Here is a tiny trained network, its code and every weight. The questions are about switching its units off for an input and a class, where a switched-off unit gives its printed mean instead of its output.

import numpy as np


def w(rows, s, z=0):
    codes = np.array(rows[::2]) - 128.0
    scale = np.full(codes.shape[1], s)
    scale[-1] = z or s
    return codes * scale


def norm(h):
    return h / np.sqrt((h * h).mean(-1, keepdims=True) + 1e-5)


def f(y):
    return y / 2 * (1 + np.tanh(0.7978845608 * (y + 0.044715 * y**3)))


def log_softmax(a):
    a = a - a.max(-1, keepdims=True)
    return a - np.log(np.exp(a).sum(-1, keepdims=True))


def net(x, mask):
    res = np.array(x, float).reshape(1, 2) / 4 @ E
    u = 0
    for l in range(3):
        y = f(norm(res) @ A[l][:, :-1].T + A[l][:, -1])
        res = res + np.where(mask[u : u + 9], y, B[l][:, -1]) @ B[l][:, :-1]
        u += 9
    return log_softmax(norm(res)[-1] @ U[:, :-1].T + U[:, -1])


A, B = {}, {}
E = w([
[124,17,4,242,39,113],'x0',
[225,43,2,111,116,77],'x1',
],0.00065)
A[0] = w([
[146,121,121,101,150,141,6],'0.n1',
[21,221,246,131,104,165,47],'0.n2',
[88,87,91,198,70,198,2],'0.n3',
[59,142,175,162,89,173,56],'0.n4',
[141,114,105,127,99,65,135],'0.n5',
[223,164,155,3,230,127,17],'0.n6',
[120,166,164,81,192,148,54],'0.n7',
[135,141,95,125,101,178,162],'0.n8',
[175,46,52,136,108,48,29],'0.n9',
],0.0023,0.0004)
B[0] = w([
[102,115,126,147,155,119,114],'0.n1',
[155,26,14,166,231,214,253],'0.n2',
[110,195,145,60,123,53,171],'0.n3',
[37,86,184,115,207,132,156],'0.n4',
[150,168,154,90,135,160,141],'0.n5',
[116,124,153,135,113,4,215],'0.n6',
[182,87,92,194,60,108,156],'0.n7',
[143,170,136,80,135,110,135],'0.n8',
[222,156,121,113,117,221,202],'0.n9',
],0.0018,0.0015)
A[1] = w([
[139,149,106,101,77,95,7],'1.n1',
[69,161,125,138,95,98,68],'1.n2',
[159,147,109,101,117,3,26],'1.n3',
[129,128,126,148,115,132,29],'1.n4',
[157,121,140,113,167,22,85],'1.n5',
[125,125,118,151,114,113,110],'1.n6',
[146,74,95,192,125,155,253],'1.n7',
[171,119,135,118,170,81,147],'1.n8',
[121,116,119,135,88,144,109],'1.n9',
],0.004,0.0007)
B[1] = w([
[162,177,152,196,251,119,144],'1.n1',
[86,115,247,74,87,123,105],'1.n2',
[38,78,132,131,215,171,214],'1.n3',
[153,104,171,128,148,112,105],'1.n4',
[36,178,160,162,130,52,201],'1.n5',
[140,143,180,100,154,122,128],'1.n6',
[125,189,200,73,198,133,249],'1.n7',
[91,185,129,109,89,117,190],'1.n8',
[147,162,175,132,155,84,134],'1.n9',
],0.0021,0.0013)
A[2] = w([
[83,88,135,45,65,93,43],'2.n1',
[226,100,21,127,127,154,29],'2.n2',
[71,93,91,121,83,165,108],'2.n3',
[205,177,164,126,97,64,101],'2.n4',
[129,186,71,89,166,82,160],'2.n5',
[154,154,83,127,210,94,74],'2.n6',
[129,159,195,147,144,168,233],'2.n7',
[18,98,164,204,140,2,2],'2.n8',
[163,54,56,219,185,154,17],'2.n9',
],0.0027,0.00079)
B[2] = w([
[119,141,216,96,67,157,57],'2.n1',
[174,253,161,106,104,176,255],'2.n2',
[205,143,151,151,124,82,104],'2.n3',
[82,91,58,153,145,73,136],'2.n4',
[108,135,185,183,64,125,212],'2.n5',
[78,83,171,135,51,154,222],'2.n6',
[186,81,78,118,95,138,237],'2.n7',
[202,236,66,52,161,103,235],'2.n8',
[73,136,191,101,175,188,194],'2.n9',
],0.0023,0.00084)
U = w([
[229,211,109,153,83,215,185],'0',
[168,21,58,182,98,77,119],'1',
[73,189,111,97,182,10,186],'2',
[85,139,152,199,75,122,75],'3',
[136,108,144,158,114,110,17],'4',
[138,104,143,155,116,109,1],'5',
[86,42,150,121,225,231,181],'6',
[144,79,208,37,40,103,147],'7',
],0.011,0.0067)

Each question gives the input, the list of numbers given to net, and the class t.
The units are the neurons (one row each of A and B). Each row of codes is followed by its name. A weight is (code - 128) times the scale printed after its matrix; where a second scale follows, it is the last column's (A, B and U).
mask holds one flag per neuron, layer by layer. A switched-off neuron (its flag False) gives its mean, the last column of its row in B, instead of its output. The means were averaged over made-up inputs and are rounded, as every weight is.
A unit's drop is (log p(t) with every unit on - log p(t) with that unit switched off) / (log p(t) with every unit on - log p(t) with every unit switched off).
The circuit of an input: a set's keep is (log p(t) with only the set's units on - log p(t) with every unit switched off) / (log p(t) with every unit on - log p(t) with every unit switched off). Starting from the 12 units with the biggest drops (on a tie, the unit counted first), units are removed one at a time, each time the one whose removal leaves the highest keep (on an exact tie, the one counted first), for as long as the keep stays at least 0.8.
circuit, biggest first: the units of the circuit, biggest drop first
unit that matters most: the unit with the biggest drop
k most important neurons: the k neurons with the biggest drops, biggest first
top k neurons in layer l: the k neurons of layer l with the biggest drops, biggest first
drop of u: that unit's drop, to one decimal
input [-3,-5], class 6: circuit, biggest first : 0.n2
input [6,-8], class 6: 2 most important neurons : 0.n2; 0.n6
input [5,0], class 0: 4 most important neurons : 0.n9; 0.n6; 1.n5; 2.n2
input [5,-5], class 7: circuit, biggest first : 0.n3; 1.n2; 1.n5
input [6,-3], class 7: circuit, biggest first : 1.n2; 0.n2; 0.n3
input [-6,-4], class 6: 2 most important neurons : 0.n2; 0.n3
input [-5,-3], class 6: 3 most important neurons : 0.n2; 0.n3; 0.n9
input [5,2], class 0: 2 most important neurons : 0.n9; 0.n6
input [4,-4], class 7: top 3 neurons in layer 1 : 1.n3; 1.n1; 1.n5
input [5,5], class 0: 2 most important neurons : 0.n9; 2.n2
input [8,0], class 0: 3 most important neurons : 0.n9; 0.n6; 1.n5
input [5,-7], class 6: top 2 neurons in layer 0 : 0.n2; 0.n6
input [4,-2], class 7: 3 most important neurons : 1.n2; 0.n2; 0.n6
input [8,4], class 0: unit that matters most : 2.n2
input [6,-4], class 7: top 2 neurons in layer 0 : 0.n3; 0.n6
input [8,-5], class 7: drop of 1.n5 : 0.2
input [7,-4], class 7: drop of 0.n3 : 0.3
input [8,6], class 0: drop of 2.n2 : 0.2
